Below are the code and all the weights of a small trained network. Each question names an input and a class and asks about switching units off, where a switched-off unit gives its printed mean instead of its output.

import numpy as np


def w(rows, s, z=0):
    codes = np.array(rows[::2]) - 128.0
    scale = np.full(codes.shape[1], s)
    scale[-1] = z or s
    return codes * scale


def norm(h):
    return h / np.sqrt((h * h).mean(-1, keepdims=True) + 1e-5)


def f(y):
    return np.maximum(y, 0)


def log_softmax(a):
    a = a - a.max(-1, keepdims=True)
    return a - np.log(np.exp(a).sum(-1, keepdims=True))


def net(x, mask):
    res = np.array(x, float).reshape(1, 4) / 4 @ E
    u = 0
    for l in range(2):
        y = f(norm(res) @ A[l][:, :-1].T + A[l][:, -1])
        res = res + np.where(mask[u : u + 8], y, B[l][:, -1]) @ B[l][:, :-1]
        u += 8
    return log_softmax(norm(res)[-1] @ U[:, :-1].T + U[:, -1])


A, B = {}, {}
E = w([
[77,164,84,25,128,96,2,177],'x0',
[222,40,206,117,41,133,49,132],'x1',
[116,99,43,82,27,136,161,46],'x2',
[124,132,122,189,100,57,128,163],'x3',
],0.0034)
A[0] = w([
[135,129,195,87,193,248,123,113,73],'L0N0',
[150,115,202,179,179,150,68,115,86],'L0N1',
[94,152,155,215,60,76,95,148,58],'L0N2',
[111,122,147,147,254,144,102,132,53],'L0N3',
[74,107,61,142,116,132,135,91,106],'L0N4',
[133,125,213,155,93,156,86,73,144],'L0N5',
[134,130,175,98,155,156,223,104,121],'L0N6',
[116,132,142,90,123,233,127,97,2],'L0N7',
],0.0066,0.0026)
B[0] = w([
[147,90,118,154,170,13,131,110,248],'L0N0',
[49,140,154,137,44,103,201,177,233],'L0N1',
[178,123,112,113,194,78,152,71,199],'L0N2',
[99,201,169,141,59,107,165,170,238],'L0N3',
[166,164,193,90,122,130,160,156,216],'L0N4',
[172,144,45,86,151,228,130,174,241],'L0N5',
[140,163,124,169,130,181,56,109,254],'L0N6',
[133,106,92,146,144,2,134,89,181],'L0N7',
],0.008,0.0033)
A[1] = w([
[132,196,238,136,113,113,78,109,174],'L1N0',
[21,140,129,75,137,100,3,110,89],'L1N1',
[96,104,87,86,5,143,171,4,2],'L1N2',
[124,11,154,134,59,132,100,133,64],'L1N3',
[146,139,67,199,53,112,180,149,117],'L1N4',
[158,65,121,116,227,9,180,97,63],'L1N5',
[72,34,134,244,138,194,130,77,3],'L1N6',
[23,167,83,164,166,132,167,103,125],'L1N7',
],0.0077,0.0012)
B[1] = w([
[103,105,62,121,72,150,176,122,203],'L1N0',
[152,125,172,251,126,170,113,26,192],'L1N1',
[77,140,162,192,109,68,170,252,234],'L1N2',
[111,167,131,31,254,140,181,101,178],'L1N3',
[96,136,122,113,140,127,58,75,253],'L1N4',
[116,59,55,147,121,72,120,104,230],'L1N5',
[111,174,192,155,104,120,29,59,163],'L1N6',
[209,41,146,37,158,156,93,155,220],'L1N7',
],0.0082,0.0052)
U = w([
[63,176,180,154,79,95,187,217,204],'0',
[124,158,185,205,114,174,46,18,168],'1',
[136,62,72,118,166,28,115,83,133],'2',
[157,134,130,1,186,211,131,153,133],'3',
[94,116,47,108,64,157,122,96,1],'4',
],0.0099,0.0019)

Each question gives the input, the list of numbers given to net, and the class t.
The units are the neurons (one row each of A and B). Each row of codes is followed by its name. A weight is (code - 128) times the scale printed after its matrix; where a second scale follows, it is the last column's (A, B and U).
mask holds one flag per neuron, layer by layer. A switched-off neuron (its flag False) gives its mean, the last column of its row in B, instead of its output. The means were averaged over made-up inputs and are rounded, as every weight is.
A unit's drop is (log p(t) with every unit on - log p(t) with that unit switched off) / (log p(t) with every unit on - log p(t) with every unit switched off).
The circuit of an input: a set's keep is (log p(t) with only the set's units on - log p(t) with every unit switched off) / (log p(t) with every unit on - log p(t) with every unit switched off). Starting from the 12 units with the biggest drops (on a tie, the unit counted first), units are removed one at a time, each time the one whose removal leaves the highest keep (on an exact tie, the one counted first), for as long as the keep stays at least 0.8.
circuit, biggest first: the units of the circuit, biggest drop first
k most important neurons: the k neurons with the biggest drops, biggest first
k most important neurons of layer l: the k neurons of layer l with the biggest drops, biggest first
input [0,-8,-3,-8], class 2: 4 most important neurons of layer 0 => (L0N0, L0N5, L0N7, L0N1)
input [-7,-8,4,-5], class 3: 2 most important neurons => (L1N7, L0N4)
input [8,4,-5,7], class 1: 2 most important neurons of layer 1 => (L1N1, L1N2)
input [3,4,-4,-7], class 2: circuit, biggest first => (L0N0)
input [-5,6,4,-7], class 2: 3 most important neurons => (L0N7, L0N0, L1N2)
input [-4,3,-5,7], class 2: 2 most important neurons => (L0N2, L1N2)
input [-3,-3,-3,3], class 4: 3 most important neurons => (L1N0, L1N2, L0N5)
input [3,-1,7,-6], class 0: 2 most important neurons => (L1N2, L0N0)
input [3,-4,1,-3], class 3: 2 most important neurons => (L0N0, L0N2)
input [5,7,-4,-5], class 3: 2 most important neurons => (L1N3, L0N5)
input [-2,8,-2,-6], class 3: 4 most important neurons => (L0N5, L1N3, L0N2, L0N1)
input [-8,-8,2,-2], class 1: circuit, biggest first => (L0N6, L1N6)
input [8,-3,-5,3], class 1: 2 most important neurons => (L1N1, L1N2)
input [3,-2,-5,-3], class 0: circuit, biggest first => (L0N3)
input [-8,-5,7,2], class 1: 3 most important neurons => (L0N6, L1N6, L1N4)
input [7,3,-8,-7], class 0: 3 most important neurons of layer 0 => (L0N1, L0N3, L0N6)
input [-1,-8,-6,-1], class 3: 2 most important neurons => (L1N7, L1N2)
input [6,-4,-5,-1], class 1: 2 most important neurons => (L1N1, L1N2)
input [-7,8,5,6], class 3: circuit, biggest first => (L1N3, L0N5)
input [0,1,0,0], class 4: 3 most important neurons of layer 0 => (L0N5, L0N1, L0N4)
input [6,7,-1,1], class 3: 2 most important neurons => (L1N3, L0N6)
input [-4,6,-5,3], class 3: 2 most important neurons => (L1N2, L0N5)
input [8,0,-6,2], class 1: circuit, biggest first => (L1N1)
input [0,7,-8,3], class 0: 2 most important neurons => (L0N1, L1N7)
input [-7,-6,3,5], class 1: 3 most important neurons of layer 0 => (L0N6, L0N0, L0N5)
input [-8,-8,8,-3], class 0: 3 most important neurons of layer 0 => (L0N4, L0N5, L0N0)
input [3,4,8,4], class 0: most important neuron of layer 1 => (L1N2)
input [-5,-6,4,-5], class 3: 3 most important neurons of layer 1 => (L1N7, L1N1, L1N5)
input [7,5,-6,1], class 1: 2 most important neurons of layer 1 => (L1N1, L1N2)
